Here is a tiny trained network, its code and every weight. The questions are about switching its units off for an input and a class, where a switched-off unit gives its printed mean instead of its output.

import numpy as np


def w(rows, s, z=0):
    codes = np.array(rows[::2]) - 128.0
    scale = np.full(codes.shape[1], s)
    scale[-1] = z or s
    return codes * scale


def f(y):
    return y / 2 * (1 + np.tanh(0.7978845608 * (y + 0.044715 * y**3)))


def log_softmax(a):
    a = a - a.max(-1, keepdims=True)
    return a - np.log(np.exp(a).sum(-1, keepdims=True))


def net(x, mask):
    res = np.array(x, float).reshape(1, 5) / 4 @ E
    y = f(res @ A[0][:, :-1].T + A[0][:, -1])
    res = res + np.where(mask, y, B[0][:, -1]) @ B[0][:, :-1]
    return log_softmax(res[-1] @ U[:, :-1].T + U[:, -1])


A, B = {}, {}
E = w([
[11,80,149,89,143,185,171],'x0',
[176,194,102,54,200,125,120],'x1',
[70,72,92,34,197,74,80],'x2',
[174,68,238,160,113,151,66],'x3',
[255,90,175,112,121,66,191],'x4',
],0.0097)
A[0] = w([
[95,92,133,120,92,121,173,81],'n1',
[110,193,120,147,111,180,90,199],'n2',
[137,82,174,7,175,145,152,176],'n3',
[138,66,124,113,98,119,164,179],'n4',
[76,121,146,180,95,158,68,47],'n5',
[179,145,110,139,128,72,148,209],'n6',
[78,67,160,101,93,158,219,125],'n7',
[89,80,141,112,120,143,109,45],'n8',
[111,180,54,53,176,133,213,153],'n9',
[110,151,130,170,137,126,64,187],'n10',
[79,140,168,149,113,129,67,126],'n11',
[79,155,127,86,203,125,86,101],'n12',
[131,82,129,187,130,149,100,53],'n13',
[187,150,108,118,111,55,122,255],'n14',
[85,145,120,76,145,97,87,37],'n15',
[94,146,95,145,97,116,101,178],'n16',
[169,180,106,88,157,55,135,128],'n17',
[179,192,151,254,75,147,167,112],'n18',
[103,93,135,170,116,135,184,110],'n19',
],0.012,0.0047)
B[0] = w([
[138,137,143,102,130,87,184,151],'n1',
[144,105,116,149,154,166,70,182],'n2',
[113,46,159,189,202,217,113,208],'n3',
[181,106,163,76,106,150,169,165],'n4',
[99,98,85,120,165,131,150,175],'n5',
[147,57,121,110,152,163,186,196],'n6',
[216,128,116,100,140,95,233,193],'n7',
[204,105,123,99,168,147,150,155],'n8',
[2,223,19,78,128,42,31,232],'n9',
[152,101,134,85,201,122,130,166],'n10',
[135,97,101,93,181,137,163,167],'n11',
[128,99,137,172,109,171,76,195],'n12',
[100,181,116,56,105,98,123,153],'n13',
[138,44,132,71,230,129,216,213],'n14',
[112,127,137,132,94,205,126,170],'n15',
[134,96,152,111,180,152,81,163],'n16',
[128,66,55,46,190,47,210,198],'n17',
[145,64,243,212,114,225,84,249],'n18',
[155,135,122,100,59,87,200,162],'n19',
],0.0081,0.015)
U = w([
[146,78,190,150,162,199,126,219],'0',
[125,172,99,147,109,144,147,51],'1',
[91,149,96,117,126,129,43,128],'2',
[158,127,184,124,6,108,188,92],'3',
[132,108,72,58,184,67,170,185],'4',
[132,153,158,140,115,87,115,1],'5',
],0.012,0.0031)

Each question gives the input, the list of numbers given to net, and the class t.
The units are the neurons (one row each of A and B). Each row of codes is followed by its name. A weight is (code - 128) times the scale printed after its matrix; where a second scale follows, it is the last column's (A, B and U).
mask holds one flag per neuron, in row order. A switched-off neuron (its flag False) gives its mean, the last column of its row in B, instead of its output. The means were averaged over made-up inputs and are rounded, as every weight is.
A unit's drop is (log p(t) with every unit on - log p(t) with that unit switched off) / (log p(t) with every unit on - log p(t) with every unit switched off).
The circuit of an input: a set's keep is (log p(t) with only the set's units on - log p(t) with every unit switched off) / (log p(t) with every unit on - log p(t) with every unit switched off). Starting from the 12 units with the biggest drops (on a tie, the unit counted first), units are removed one at a time, each time the one whose removal leaves the highest keep (on an exact tie, the one counted first), for as long as the keep stays at least 0.8.
circuit, biggest first: the units of the circuit, biggest drop first
most important unit: the unit with the biggest drop
k most important neurons: the k neurons with the biggest drops, biggest first
drop when u is switched off: that unit's drop, to one decimal
input [8,-4,-2,2,-6], class 4: circuit, biggest first : (n18)
input [7,3,8,-7,2], class 2: circuit, biggest first : (n9; n12)
input [2,-6,3,-1,5], class 3: 2 most important neurons : (n9; n17)
input [5,6,-3,3,-7], class 2: 2 most important neurons : (n18; n14)
input [2,8,-3,2,3], class 4: 2 most important neurons : (n18; n17)
input [6,-6,5,7,-4], class 4: 2 most important neurons : (n18; n7)
input [-1,6,-2,1,-3], class 2: 2 most important neurons : (n7; n14)
input [-5,3,7,4,-7], class 0: 2 most important neurons : (n9; n12)
input [-8,-2,3,3,0], class 4: 2 most important neurons : (n18; n3)
input [8,4,2,-2,1], class 2: 4 most important neurons : (n9; n14; n17; n12)
input [2,-6,-6,-8,-1], class 3: 2 most important neurons : (n19; n3)
input [3,8,8,5,-5], class 0: drop when n15 is switched off : 0.2
input [4,-5,1,-1,-6], class 4: drop when n18 is switched off : 1.2
input [7,-3,-2,2,7], class 3: drop when n10 is switched off : 0.0
input [-1,-6,0,7,4], class 3: most important unit : n3
